In the rows, zero is written as 128.
Each row has a class, written as a number after it.
[112 106 130 127 144 139 126 141 128 114 112 125 156 127 130 126 136 128
 145 123 128 136 129 115 147 169 127 139 132 133 107 162 126 136 139 100
 129  84 132 114 109]
0
[130 126 122 119 154 133 118 135 141 115 135 138 133 118 115 131 136 126
 131 132 124 121 127 114 140 153 120 115 124 130 129 159 130 129 111 125
 147 113 123 122  95]
3
[119 126 139 136 139 127 122 126 129 133 127 138 152 123 128 120 148 138
 125 131 122 126 132 125 130 119 107 133 116 118 115 134 136 116 133 119
 106 119 127 117 125]
1
[130 104 134 126 103 130 144 126 123 126 121 108 115 127 116 107 120 132
 133 125 131 143 135 137 150 168 148 138 132 145 142 137 130 126 123 116
 124 122 132 162 144]
0
[151 117 146 118 165 160  97 130 126 140 124 182 140 130 146 144 150 144
 114 105 126 128 129 102 119 116 121 130  92 147 134 152 111 160 110 122
 161  94 146  95 108]
9
[125 117 138 129 132 133 116 124 122 140 145 143 162 145 125 120 162 143
 121 154 125 128 142 132 132 138 127 142 109 128 126 121 126 129 140 124
  89 140 141 136 132]
0
[115 131 137 133 132 128 130 130 124 135 120 134 140 120 125 128 144 133
 128 138 126 118 135 134 130 124 118 136 118 124 134 127 129 119 138 112
 103 118 123 118 116]
0
[112 138 137 128 132 133 126 132 126 137 125 151 157 111 128 123 131 127
 129 134 120 117 129 126 133 119 107 121 115 124 130 128 131 115 144 113
 102 118 123 110 122]
0
[110 133 133 129 134 127 127 135 131 130 136 143 164 124 128 113 141 131
 136 138 123 123 131 120 123 138 100 119 122 126 125 126 142 112 131 125
  98 115 122 122 131]
2
[135 126 108 136 161 136 114 138 132 109 130 143 141 124 110 149 119 116
 118 129 120 129 131 127 141 157 115 128 127 144 138 167 119 145 131 111
 132 121 129 122  89]
3
[113 120 120 131 109 125 164 131 124 115 122 113 108 114 116 111 119 126
 140 132 122 121 122 150 132 157 128 141 141 127 128 115 134 126 123 123
 125 134 131 133 152]
8
[133 114 144 121 125 131 132 128 121 126 124 110 118 131 121 107 140 147
 135 131 139 134 128 120 129 161 139 144 140 135 111 127 135 130 110 129
 115 130 140 133 149]
6
[118 104 138 138  97 110 145 121 134 136  99 102 104 130 123 102 138 141
 131 128 143 124 132 149 135 159 145 151 152 141 124 125 133 124 121 142
 112 122 132 177 166]
1
[132 117 135 120 123 121 137 117 135 125 120 105 111 108 107 116 132 130
 129 123 127 132 130 138 139 158 141 135 146 145 121 138 132 125  97 139
 128 118 122 153 132]
5
[111 129 112 129 127 126 137 139 131 129 127 145 132 104 114 124 120 128
 124 148 114 121 118 139 126 120 105 108 126 124 134 109 134 118 153 119
 128 142 134 114 122]
4
[117 138 132 139 127 127 126 123 135 140 135 126 144 111 127 132 162 127
 132 142 124 114 129 132 129 129 104 134 129 120 125 133 123 120 139 126
 106  98 119 116 117]
9
[129 134 119 109 113 139 143 134 116 115 138  97 146 128 118  90 120 135
 135 140 128 112 115 127 138 177 123 136 156 137 112 124 137 140 110 115
 114 146 144 122 136]
8
[104 135 145 125 123 133 125 127 134 135 127 135 156 113 129 112 143 125
 141 133 121 124 124 123 135 132 118 131 124 122 123 127 140 105 139 116
 100 109 122 125 117]
0
[133 131 156 143 151 143 124 138 132 121 106 125 150 123 112 137 129 125
 131 109 128 138 129 119 144 153 124 113 123 165 140 191 134 136 147 123
 137  80 137 136 101]
8
[112 133 129 139 111 113 152 139 130 121 100  83 127 124 109 102 135 129
 141 138 123 161 113 159 131 172 122 130 155 132 101 120 143 108 130 109
 105 130 116 156 155]
8
[117 107 128 135 112 124 147 122 125 116 123 104 119 128 116 118 132 133
 135 131 128 133 136 144 132 169 134 152 146 130 120 121 127 128 112 119
 108 124 126 144 142]
0
[129 119 127 132 155 142 126 133 131 113 123 135 131 125 115 143 135 134
 127 116 134 125 136 114 131 142 121 122 122 133 129 150 126 138 123 118
 137 104 131 115 102]
6
[116 130 127 131 145 135 122 134 139 104 127 139 143 125 112 135 127 120
 135 123 130 128 123 113 138 153 112 118 128 126 129 148 133 125 121 128
 130 107 133 119 106]
6
[126 138 126 134 137 135 122 130 128 113 119 140 148 123 114 137 117 127
 126 119 130 124 120 127 139 151 110 123 133 135 127 149 117 149 124 122
 135 122 135 115 108]
9
[119  86 129  98  92 156 129 109 128 121 136 111 124 129 112 111 128 158
 135 128 124 137 150 128 135 185 140 163 148 134 103 120 127 119 103 127
 111 130 119 144 128]
0
[131 116 124 124 108 141 137 137 128 123 137 116 117 118 114 100 137 129
 140 137 129 125 130 134 135 176 121 158 135 138 116 125 131 127 102 111
 108 119 123 137 136]
3
[119 123 138 125 116 144 138 127 129 131 115 128 134 102 130  97 116 142
 130 116 122 112 127 128 125 148 131 133 145 139 108 127 126 134 141 120
 123 115 139 125 150]
5
[131 138 127 121 136 161 118 125 140 114 131 134 158 126 113 132 130 118
 133 111 125 130 133 112 132 181 103 128 136 138 111 147 120 140 100 129
 119  86 114 127 102]
5
[115 124 122 122  80 119 151 155 107 121 171  99 128 125 129 104 134 125
 145 163 136  94 129 133 118 165 104 179 143 100 119 103 125 136 120 115
 107 160 120  98 175]
0
[137 102 122 133 147 102 154 128 134 128 121 128 121 119 118 143 113 134
 121  97 137 146 112 107 134 147 124  90 116 157 132 149 128 124 125 146
 151 121 161 155 110]
4
[117 122 124 125 126 147 127 127 140 113 119 138 144 120 105 134 117 118
 132 114 132 117 125 123 145 159 110 127 125 137 136 157 124 125 128 132
 130 105 134 127  83]
2
[139 170 125 171 107  92 141 132 126 130 100 122 121 123 112 140  81 114
  96 127 150 114 118 148 126 153 115 140 122 169 181 124 104 163 118 137
 134 153 124 174 151]
4
[120 114 138 132 149 141 130 134 131 103 123 149 142 121 122 137 133 118
 144 105 122 137 130 112 143 151 117 130 112 124 124 164 128 121 126 111
 131  87 130 120 102]
0
[105 102 120  86 144 110 135 116 130 148 122 162 139  82 126 120 147 121
 117 136 114 122 100 125 143  97 129  59 109 131 130 124 125 122 132 105
 159 151 133  84  81]
7
[123 125 119 132 139 134 119 124 138 112 125 138 134 123 109 146 120 124
 131 123 125 133 129 127 149 150 119 124 133 125 129 159 122 128 124 132
 142 108 125 121  96]
9
[141 128 116 147 142 109 151 146 117 108 116  77  91 146 101 124 142 138
 139 143 142 136 122 151 121 187 142 148 137 133 142 140 129 156 102 116
 137 130 123 141 128]
3
[111 139 131 128 139 121 130 131 127 133 105 144 139  97 127 123 137 133
 128 134 120 110 118 129 129 117  94 123 119 122 127 124 134 121 137 120
 104 124 130 110 120]
1
[122 109 139 128 136 144 117 128 138 120 120 137 147 112 117 133 131 130
 138 117 128 129 139 114 147 147 127 133 111 143 117 173 129 131 138 125
 137  82 125 128 101]
1
[112 117 138 120 117 123 139 116 131 147 117 144 129 101 137 128 154 134
 128 130 132 108 127 129 120  96 130 118 119 114 125 109 125 118 145 122
 106 134 122 127 127]
6
[ 97 103 156 135 137 125 133 132 134 142 108 155 156  80 118 138 157 140
 140 134 118 116 137 115 111 123 114 121 115 145 121 135 142 102 137 123
  92  84 114 116 130]
7
[116 148 151 130 144 133 125 139 124 136 109 164 168 122 129 112 122 127
 132 116 133 133 120 116 129 134  99 105 109 139 132 135 143 115 142 113
 110 107 124 113 135]
2
[118 117 124 128 112 135 151 123 130 122 117 114 115 114 114 119 113 132
 138 124 123 128 128 144 135 158 131 146 145 129 113 122 133 120 123 122
 128 125 118 137 138]
8
[112 131 114 126 122 105 138 135 134 143 142 152 114 110 115 138 154 126
 114 151 112 122 123 140 119 100  91  80 111 114 164 101 124 115 121 122
 125 165 106 118 117]
3
[119 127 115 130 126 107 145 121 123 115 111 106 122 125 111 113 108 141
 131 131 130 124 121 139 137 173 113 136 153 133 116 118 129 141  99 137
 124 135 130 130 149]
1
[112 129 124 120 133 124 129 123 130 134 122 152 154 108 127 125 145 122
 129 141 119 112 127 127 131 128 108 115 125 120 129 131 125 114 129 124
 105 116 112 109 116]
2
[122 113 145 115 112 139 122 127 115 129 128 112 131 112 118 109 147 141
 126 131 119 129 130 119 127 146 136 146 144 141 113 137 125 128 118 132
 116 120 135 109 135]
7
[110 116 143 109 140 137 144 114 123 129 105 155 171  85 126 140 124 111
 131 110 118 130 130 132 150 121 125 129 128  93  88 167 129 102 158 118
 119  96 104  83 110]
8
[122 119 120 124 138 134 141 135 127 135 139 148 131 111 113 135 130 135
 118 152 118 126 140 143 127 118 113 101  95 125 151 118 136 125 142 119
 135 137 124 109 111]
8
[133 120 130 140 185 113 108 148 106 133 129 170 159 197 106 106 184 173
  99 138 136 149 147 149 111 146  78 104 145 130 132 104 152 150 117 115
  52 205 139 174 153]
5
[129 122 154 117 101 138 126 114 133 132 123 138 153 103 132  77 157 139
 146 128 121 108 118 112 127 136 122 120 110 111 111 134 143  99 132 114
  82  97 123 141 143]
1
[123  92 130 112  96 129 142 111 133 129 120 131 112 108 107 107 122 133
 136 109 125 127 113 129 142 162 133 141 154 147 101 134 127 111 111 139
 118 123 129 149 141]
4
[112  96 125 131 120  95 163 121 128 103  89 122 122 118  89 107 110 131
 144 109 150 147 106 142 143 191 126 118 142 109  85 118 137 159  76 136
 133 142 103 155 175]
4
[103 137 122 130 145 119 129 123 139 135 105 134 133  89 117 142 126 125
 122 139 120 107 115 132 133 105 106 101 122 132 147 131 133 124 144 128
 111 121 134 108 103]
6
[111  92 105 147 110 117 165 122 134 137 105 112  84 127 122 107 132 131
 124 148 129 136 128 168 140 161 147 154 155 133 113 112 120 121 127 117
 132 129 125 145 163]
4
[128 102 135  98 113 123 151 102 124 106 146  95 131 103 111  97 178 155
 134 131 117 125  98 133 102 166 119 157 161  88  57  80 138  93  77 112
  92 164 149 104 148]
9
[117 134 142 120 143 117 132 119 131 129 119 128 136 118 118 118 152 128
 144 130 126 123 114 120 139 132 122 122 126 112 118 136 141 108 112 138
 113 115 128 124 116]
7
[118  61 136 101  58 133 114 107 132 142 151 110 141 120 101  98 154 150
 149 145 121 129 141 127 145 184 157 191 153 144  91 120 120 120  96 162
 100 121 113 163 160]
2
[115 127 139 129 143 120 126 128 132 142 124 147 157 107 124 121 153 130
 130 131 117 117 116 128 132 115 104 123 115 122 112 131 137 120 132 123
 107 116 121 116 130]
8
[105 131 137 125 127 126 130 125 129 131 124 133 153 116 138 113 142 130
 137 135 120 127 125 125 132 131 113 120 128 114 115 115 133 115 143 110
 104 116 127 118 124]
0
[ 98 115 133 119 111 128 125 112 140 130 112 144 132  84 124 131 127 120
 134 142 112 129 138 135 152 124 121 129 122 120 129 131 131  99 158 126
 121 103 113 125 106]
1
[136 115 131 137 127 118 145 129 122 128 120 116 125 134 117 113 132 144
 124 129 129 121 127 140 130 153 131 140 144 146 117 129 128 128 113 128
 115 129 141 137 151]
8
[126 130 133 118 133 161 124 141 125 103 132 149 151 127 109 117 107 123
 142 119 128 144 143 112 136 177 105 103 114 134 139 155 139 139 120 120
 136  99 109 122 112]
2
[120 118 134 134 100 123 134 129 129 123 119 116 127 134 113 107 126 125
 142 128 136 135 125 135 136 168 124 141 137 138 123 127 135 122 111 128
 107 116 110 146 168]
2
[122 110 125 121 111 134 146 121 121 125 120 108 117 126 112 104 119 143
 138 124 135 115 126 133 132 172 141 142 157 140 116 125 130 139 113 135
 114 136 138 143 141]
7
[107 129 136 119 135 122 128 129 130 134 121 141 154 103 124  96 139 146
 143 142 122 110 122 121 135 135 107 123 124 122 112 127 147 111 134 127
 102 119 132 118 118]
1
[112 125 136 116 136 131 116 124 144 145 109 132 140 108 121 134 135 131
 126 127 124 144 128 123 132 123 115 104 120 137 133 138 138 120 118 129
 131 128  98 140 102]
2
[112 139 132 146 138 127 133 131 133 125 127 137 149 118 122 128 139 118
 141 134 124 132 129 126 129 130 103 123 108 115 122 125 137 114 130 116
 106 104 105 117 128]
2
[118 120 124 122 166 130 122 132 143 106 120 142 131 119 108 145 123 127
 133 115 132 139 123 112 139 144 117 102 120 121 125 149 137 130 112 127
 162 114 125 117  86]
6
[121 131 127 133 141 133 123 131 143 112 118 137 142 118 112 134 122 118
 134 115 128 127 124 122 143 155 112 120 126 130 120 155 124 127 128 127
 134  94 125 125 103]
5
[129 140 119 136 149 125 127 140 135 112 140 126 139 134 111 129 125 118
 131 123 127 132 122 121 143 159 115 127 125 133 135 155 130 131 113 124
 141 115 130 125 108]
3
[128 124 131 127 147 141 120 135 128 108 129 141 146 124 105 141 132 129
 128 121 129 125 138 111 134 156 110 120 116 134 129 160 127 130 116 125
 130  96 125 109 102]
7
[116 121 139 138 131 130 136 125 130 145 124 151 138 118 129 128 145 135
 132 135 124 114 136 130 129 114 121 127 117 124 132 120 128 114 135 119
 100 122 122 129 123]
0
[135 122 120 138 145 133 130 127 125 113 125 138 127 137 114 144 121 132
 119 118 132 119 138 122 132 157 107 115 125 135 144 147 117 142 117 126
 119 113 134 125  98]
0
[110 134 142 130 138 127 125 127 134 134 127 146 160 110 120 123 141 126
 135 135 117 123 122 129 137 126 102 119 125 121 115 128 141 114 141 124
 109 117 119 118 123]
8
[123 123 108 122 146 150 135 129 136 108 103 140 124 119 119 146 110 116
 135 111 122 158 124 121 139 175 128 118 113 131 136 145 120 137 116 108
 152  95 115 125  88]
3
[107 137 113 124 159 116 154 136 129 128 105 181 139 103 132 129 122 118
 119 113 129 128 115 135 121 108 101  99 108  95 110  94 133 103 126  91
 126 145 110  93 129]
5
[134 130 129 132 149 130 128 129 136 113 125 141 129 127 114 141 132 124
 126 111 131 121 128 117 130 154 110 122 120 133 134 150 121 130 108 137
 133  97 133 122 104]
5
[115 120 128 121 147 152 135 129 142 114  96 144 144 107 109 135 115 124
 136 117 132 133 126 117 145 166 133 118 130 135 118 162 133 131 128 130
 150  91 123 129  95]
4
